Here is a tiny trained network, its code and every weight. The questions are about switching its units off for an input and a class, where a switched-off unit gives its printed mean instead of its output.

import numpy as np


def w(rows, s, z=0):
    codes = np.array(rows[::2]) - 128.0
    scale = np.full(codes.shape[1], s)
    scale[-1] = z or s
    return codes * scale


def f(y):
    return np.maximum(y, 0)


def log_softmax(a):
    a = a - a.max(-1, keepdims=True)
    return a - np.log(np.exp(a).sum(-1, keepdims=True))


def net(x, mask):
    res = np.array(x, float).reshape(1, 6) / 4 @ E
    y = f(res @ A[0][:, :-1].T + A[0][:, -1])
    res = res + np.where(mask, y, B[0][:, -1]) @ B[0][:, :-1]
    return log_softmax(res[-1] @ U[:, :-1].T + U[:, -1])


A, B = {}, {}
E = w([
[37,109,107,112,50,9,239],'x0',
[49,21,95,42,128,226,196],'x1',
[120,140,128,133,132,133,134],'x2',
[138,109,135,116,114,122,118],'x3',
[126,130,136,126,122,131,128],'x4',
[31,68,231,172,231,72,45],'x5',
],0.011)
A[0] = w([
[236,153,59,131,85,204,148,200],'N1',
[37,88,152,152,196,89,91,87],'N2',
[81,83,151,113,108,75,211,97],'N3',
[226,158,82,132,88,217,144,187],'N4',
[175,212,142,112,86,37,125,233],'N5',
[92,122,64,76,57,148,193,100],'N6',
[158,137,59,141,40,107,218,164],'N7',
[67,70,112,76,140,211,152,143],'N8',
[59,102,144,128,118,3,183,76],'N9',
[44,34,95,73,156,249,176,140],'N10',
[177,136,215,192,221,148,45,216],'N11',
[192,203,155,164,127,42,113,253],'N12',
[167,158,75,132,45,112,182,139],'N13',
[65,120,108,50,62,154,207,125],'N14',
[156,118,38,104,53,171,188,184],'N15',
[46,102,152,188,138,79,86,120],'N16',
[163,149,92,122,74,132,213,110],'N17',
[160,147,62,114,57,103,187,147],'N18',
[209,141,124,121,142,236,63,228],'N19',
[209,191,199,166,142,79,74,223],'N20',
],0.011,0.0074)
B[0] = w([
[184,195,237,240,186,40,202,245],'N1',
[167,131,219,116,110,197,149,191],'N2',
[153,138,142,147,202,62,126,197],'N3',
[198,202,252,203,205,41,174,235],'N4',
[146,189,93,239,62,38,148,231],'N5',
[121,95,107,108,209,49,122,223],'N6',
[87,115,54,110,135,49,119,244],'N7',
[173,65,198,64,167,180,157,215],'N8',
[189,225,192,241,139,43,194,210],'N9',
[141,32,165,35,245,191,141,253],'N10',
[50,84,97,76,192,148,2,250],'N11',
[106,174,101,232,43,46,103,243],'N12',
[98,123,32,123,62,57,137,220],'N13',
[129,89,109,114,216,58,121,231],'N14',
[91,115,66,161,178,24,120,248],'N15',
[168,144,200,137,203,119,101,187],'N16',
[66,98,64,77,173,35,91,210],'N17',
[85,87,46,101,81,51,149,224],'N18',
[210,134,229,125,197,191,114,241],'N19',
[59,144,69,142,156,76,53,240],'N20',
],0.01,0.02)
U = w([
[165,229,217,220,100,65,118,209],'0',
[29,98,31,83,205,79,10,176],'1',
[173,135,222,125,195,93,254,118],'2',
[109,70,158,36,143,250,74,1],'3',
[75,157,12,153,13,65,186,90],'4',
],0.0098,0.0049)

Each question gives the input, the list of numbers given to net, and the class t.
The units are the neurons (one row each of A and B). Each row of codes is followed by its name. A weight is (code - 128) times the scale printed after its matrix; where a second scale follows, it is the last column's (A, B and U).
mask holds one flag per neuron, in row order. A switched-off neuron (its flag False) gives its mean, the last column of its row in B, instead of its output. The means were averaged over made-up inputs and are rounded, as every weight is.
A unit's drop is (log p(t) with every unit on - log p(t) with that unit switched off) / (log p(t) with every unit on - log p(t) with every unit switched off).
most important unit: the unit with the biggest drop
k most important neurons: the k neurons with the biggest drops, biggest first
drop when u is switched off: that unit's drop, to one decimal
input [-6,1,-4,7,8,-6], class 2: most important unit -> N12
input [0,-7,1,-6,1,3], class 1: 3 most important neurons -> N11, N1, N20
input [5,7,-1,-5,-6,1], class 2: 3 most important neurons -> N11, N9, N20
input [-1,-6,7,-8,6,1], class 1: 2 most important neurons -> N11, N1
input [-7,1,-5,-4,-2,-7], class 2: 3 most important neurons -> N12, N19, N5
input [-2,-4,3,-4,4,1], class 1: 4 most important neurons -> N11, N1, N9, N4
input [7,1,1,-6,-4,2], class 2: 2 most important neurons -> N12, N9
input [-1,0,-1,-4,2,-3], class 0: 2 most important neurons -> N10, N8
input [3,0,8,-7,2,-1], class 4: 2 most important neurons -> N11, N10
input [6,0,3,-6,0,3], class 0: drop when N9 is switched off -> 0.1
input [-1,6,-1,-3,-6,-6], class 2: drop when N4 is switched off -> 0.6
input [5,0,-6,-5,2,5], class 0: drop when N10 is switched off -> 0.4
input [-3,-7,-2,4,5,7], class 1: drop when N7 is switched off -> 0.0
input [-4,0,-2,2,0,-3], class 0: most important unit -> N10
